Here is a tiny trained network, its code and every weight. The questions are about switching its units off for an input and a target symbol, where a switched-off unit gives its printed mean instead of its output.

import numpy as np


def w(rows, s, z=0):
    codes = np.array(rows[::2]) - 128.0
    scale = np.full(codes.shape[1], s)
    scale[-1] = z or s
    return codes * scale


def f(y):
    return np.maximum(y, 0)


def softmax(a):
    e = np.exp(a - a.max(-1, keepdims=True))
    return e / e.sum(-1, keepdims=True)


def log_softmax(a):
    a = a - a.max(-1, keepdims=True)
    return a - np.log(np.exp(a).sum(-1, keepdims=True))


def net(x, mask):
    ids = ['αβθστω'.index(c) for c in x.split()]
    T = len(ids)
    res = E[ids] + P[:T]
    u = 0
    for l in range(2):
        r = res
        for j in range(2):
            rows = slice(3 * j, 3 * j + 3)
            q, k, v = (r @ M[l][rows].T for M in (Q, K, V))
            z = softmax(np.where(np.tri(T) > 0, q @ k.T / 3**0.5, -1e9)) @ v
            o = O[l][rows]
            res = res + np.where(mask[u + j], z, o[:, -1]) @ o[:, :-1]
        u += 2
        y = f(res @ A[l][:, :-1].T + A[l][:, -1])
        res = res + np.where(mask[u : u + 4], y, B[l][:, -1]) @ B[l][:, :-1]
        u += 4
    return log_softmax(res[-1] @ U[:, :-1].T + U[:, -1])


Q, K, V, O, A, B = {}, {}, {}, {}, {}, {}
E = w([
[147,189,158,62,89,94,143,4],'α',
[228,165,184,54,188,108,124,150],'β',
[138,181,115,132,77,13,161,196],'θ',
[229,234,139,180,152,109,78,93],'σ',
[195,117,66,62,46,131,94,154],'τ',
[15,237,149,144,87,206,175,154],'ω',
],0.015)
P = w([
[121,155,211,102,89,62,7,152],'0',
[142,129,189,122,73,84,45,141],'1',
[139,136,168,121,82,90,62,139],'2',
[136,143,151,118,95,94,80,140],'3',
[134,147,138,117,106,102,95,139],'4',
[133,155,125,118,119,112,109,140],'5',
[133,160,112,121,129,124,119,140],'6',
[132,166,100,120,143,131,130,142],'7',
[132,170,90,118,155,141,142,143],'8',
[130,172,78,119,165,150,153,142],'9',
[128,177,67,122,178,158,165,145],'10',
[124,181,58,123,186,168,177,145],'11',
[119,184,46,122,191,175,188,144],'12',
],0.014)
Q[0] = w([
[107,35,191,149,158,175,130,76],'0.h0',
[218,255,93,14,132,142,21,147],'0.h0',
[130,57,187,180,169,148,116,179],'0.h0',
[112,234,73,91,101,92,86,117],'0.h1',
[116,107,117,122,68,149,135,115],'0.h1',
[81,169,126,29,139,85,168,147],'0.h1',
],0.0073)
K[0] = w([
[173,93,111,152,129,51,127,124],'0.h0',
[37,179,115,144,133,208,254,164],'0.h0',
[174,126,119,102,86,73,180,100],'0.h0',
[120,178,31,148,135,135,175,114],'0.h1',
[115,114,88,111,139,100,136,109],'0.h1',
[130,119,85,82,182,150,201,139],'0.h1',
],0.0094)
V[0] = w([
[193,163,84,117,108,71,61,99],'0.h0',
[124,162,130,61,100,167,120,1],'0.h0',
[136,155,93,90,108,68,189,111],'0.h0',
[180,145,92,150,183,112,180,96],'0.h1',
[33,193,98,155,112,110,233,81],'0.h1',
[101,131,130,158,63,240,209,170],'0.h1',
],0.0077)
O[0] = w([
[89,206,141,116,122,182,210,80,119],'0.h0',
[238,163,146,155,24,193,185,224,253],'0.h0',
[101,175,157,154,163,149,136,147,159],'0.h0',
[86,98,72,125,214,152,216,150,71],'0.h1',
[254,100,149,154,172,116,219,86,219],'0.h1',
[221,83,151,195,160,178,83,57,37],'0.h1',
],0.0066,0.0043)
A[0] = w([
[183,103,147,135,103,143,175,90,3],'0.n0',
[106,136,2,164,109,98,82,181,173],'0.n1',
[76,91,103,141,148,167,172,55,107],'0.n2',
[136,148,216,121,115,241,127,227,148],'0.n3',
],0.0079,0.0049)
B[0] = w([
[155,161,115,123,165,106,102,183,157],'0.n0',
[175,127,213,140,118,213,165,177,204],'0.n1',
[123,149,162,83,149,151,115,113,137],'0.n2',
[94,181,1,118,108,61,115,91,254],'0.n3',
],0.009,0.0067)
Q[1] = w([
[192,183,111,118,114,45,173,213],'1.h0',
[7,119,58,184,117,146,178,179],'1.h0',
[156,84,154,181,168,100,44,228],'1.h0',
[129,180,181,169,172,131,139,140],'1.h1',
[59,60,116,178,104,179,109,161],'1.h1',
[157,89,185,109,176,111,113,112],'1.h1',
],0.013)
K[1] = w([
[147,61,117,153,183,166,123,108],'1.h0',
[126,86,213,111,81,34,61,112],'1.h0',
[9,122,172,133,137,190,123,113],'1.h0',
[139,114,93,70,169,148,175,108],'1.h1',
[120,158,161,136,115,76,48,105],'1.h1',
[185,154,175,110,130,82,161,174],'1.h1',
],0.015)
V[1] = w([
[99,123,78,52,173,69,63,119],'1.h0',
[109,176,132,182,148,121,109,94],'1.h0',
[126,149,112,154,150,83,97,251],'1.h0',
[112,103,81,114,113,168,69,104],'1.h1',
[157,123,136,186,70,190,89,181],'1.h1',
[144,101,152,88,104,72,100,128],'1.h1',
],0.013)
O[1] = w([
[235,210,175,3,152,83,109,138,135],'1.h0',
[140,77,122,213,129,12,78,76,201],'1.h0',
[84,128,198,147,254,109,22,185,254],'1.h0',
[214,82,96,193,160,127,151,112,27],'1.h1',
[132,47,118,91,131,182,105,80,170],'1.h1',
[86,140,70,180,183,194,225,151,169],'1.h1',
],0.0091,0.0081)
A[1] = w([
[183,54,109,109,176,251,149,153,136],'1.n0',
[79,246,161,61,147,159,121,148,72],'1.n1',
[162,127,188,157,113,143,192,221,1],'1.n2',
[222,1,98,146,142,148,182,132,87],'1.n3',
],0.0069,0.0066)
B[1] = w([
[159,109,145,155,111,1,174,51,157],'1.n0',
[160,17,108,137,138,166,180,111,250],'1.n1',
[195,14,136,20,118,132,98,142,140],'1.n2',
[70,234,132,86,127,209,68,158,141],'1.n3',
],0.0091,0.017)
U = w([
[168,5,96,172,128,93,128,93,5],'α',
[136,176,95,114,114,134,167,133,154],'β',
[124,105,111,86,110,254,105,147,158],'θ',
[179,160,138,101,177,135,132,147,2],'σ',
[50,141,127,126,167,160,132,174,200],'τ',
[124,171,177,101,104,70,38,132,199],'ω',
],0.0079,0.0054)

Each question gives the input, a string of symbols that net reads in full, and the target symbol t.
The units are the heads (3 rows each of Q, K, V and O) and the neurons (one row each of A and B). Each row of codes is followed by its name. A weight is (code - 128) times the scale printed after its matrix; where a second scale follows, it is the last column's (O, A, B and U).
mask holds one flag per unit, layer by layer, with each layer's heads first. A switched-off unit (its flag False) gives its mean, the last column of its rows in O or B, instead of its output. The means were averaged over made-up inputs and are rounded, as every weight is.
A unit's drop is (log p(t) with every unit on - log p(t) with that unit switched off) / (log p(t) with every unit on - log p(t) with every unit switched off).
top k neurons: the k neurons with the biggest drops, biggest first
k most important neurons of layer l: the k neurons of layer l with the biggest drops, biggest first
which heads matter: for each layer, one digit per head in row order, 1 if its drop is at least 0.15 and else 0, layers parted by /
input β ω τ β α, target α: which heads matter => 10 / 11
input α β α β ω α ω, target β: top 3 neurons => [0.n3; 1.n1; 0.n1]
input θ α α θ α α β τ α, target σ: which heads matter => 11 / 10
input α ω ω, target α: which heads matter => 01 / 11
input α α ω θ τ β, target α: which heads matter => 10 / 11
input α σ β α α τ β ω, target ω: top 2 neurons => [0.n3; 1.n1]
input τ ω τ θ σ, target α: 3 most important neurons of layer 0 => [0.n1; 0.n0; 0.n2]
input β α β α α β σ α σ θ, target τ: which heads matter => 11 / 10
input τ α β α α β, target β: top 3 neurons => [0.n3; 1.n1; 0.n1]
input ω α α τ ω α θ α θ ω β, target ω: which heads matter => 00 / 11
input α θ τ, target θ: which heads matter => 11 / 10
input θ β ω α θ τ σ, target α: 2 most important neurons of layer 0 => [0.n1; 0.n3]
input τ β β θ ω θ α β, target θ: which heads matter => 10 / 11
input ω σ β σ τ, target α: 2 most important neurons of layer 0 => [0.n1; 0.n3]
input σ α α α θ θ α ω θ, target ω: which heads matter => 00 / 01
input α β θ ω σ β α τ, target α: which heads matter => 10 / 11
input ω β β α θ α θ β, target θ: top 4 neurons => [1.n1; 0.n1; 0.n3; 1.n0]
input θ β β ω θ σ α α β θ θ β α, target θ: which heads matter => 10 / 11
input α α ω θ σ β ω σ ω θ τ τ θ, target α: which heads matter => 10 / 10
input θ τ α α α β τ α θ, target θ: top neuron => [0.n1]
input τ α α α α β σ τ σ ω σ τ θ, target α: top 2 neurons => [1.n0; 0.n1]
input β σ β α α τ α σ σ, target ω: top neuron => [1.n1]
input α ω σ β α α θ β σ, target τ: top 2 neurons => [0.n3; 0.n1]
input θ α θ α ω α α θ α σ α β α, target σ: top 3 neurons => [0.n3; 1.n1; 0.n1]
input θ ω α ω τ α τ σ ω σ ω τ, target ω: 3 most important neurons of layer 1 => [1.n3; 1.n0; 1.n1]
input σ ω α θ θ θ, target θ: top 2 neurons => [0.n3; 0.n1]
input σ α θ α θ, target β: which heads matter => 11 / 10
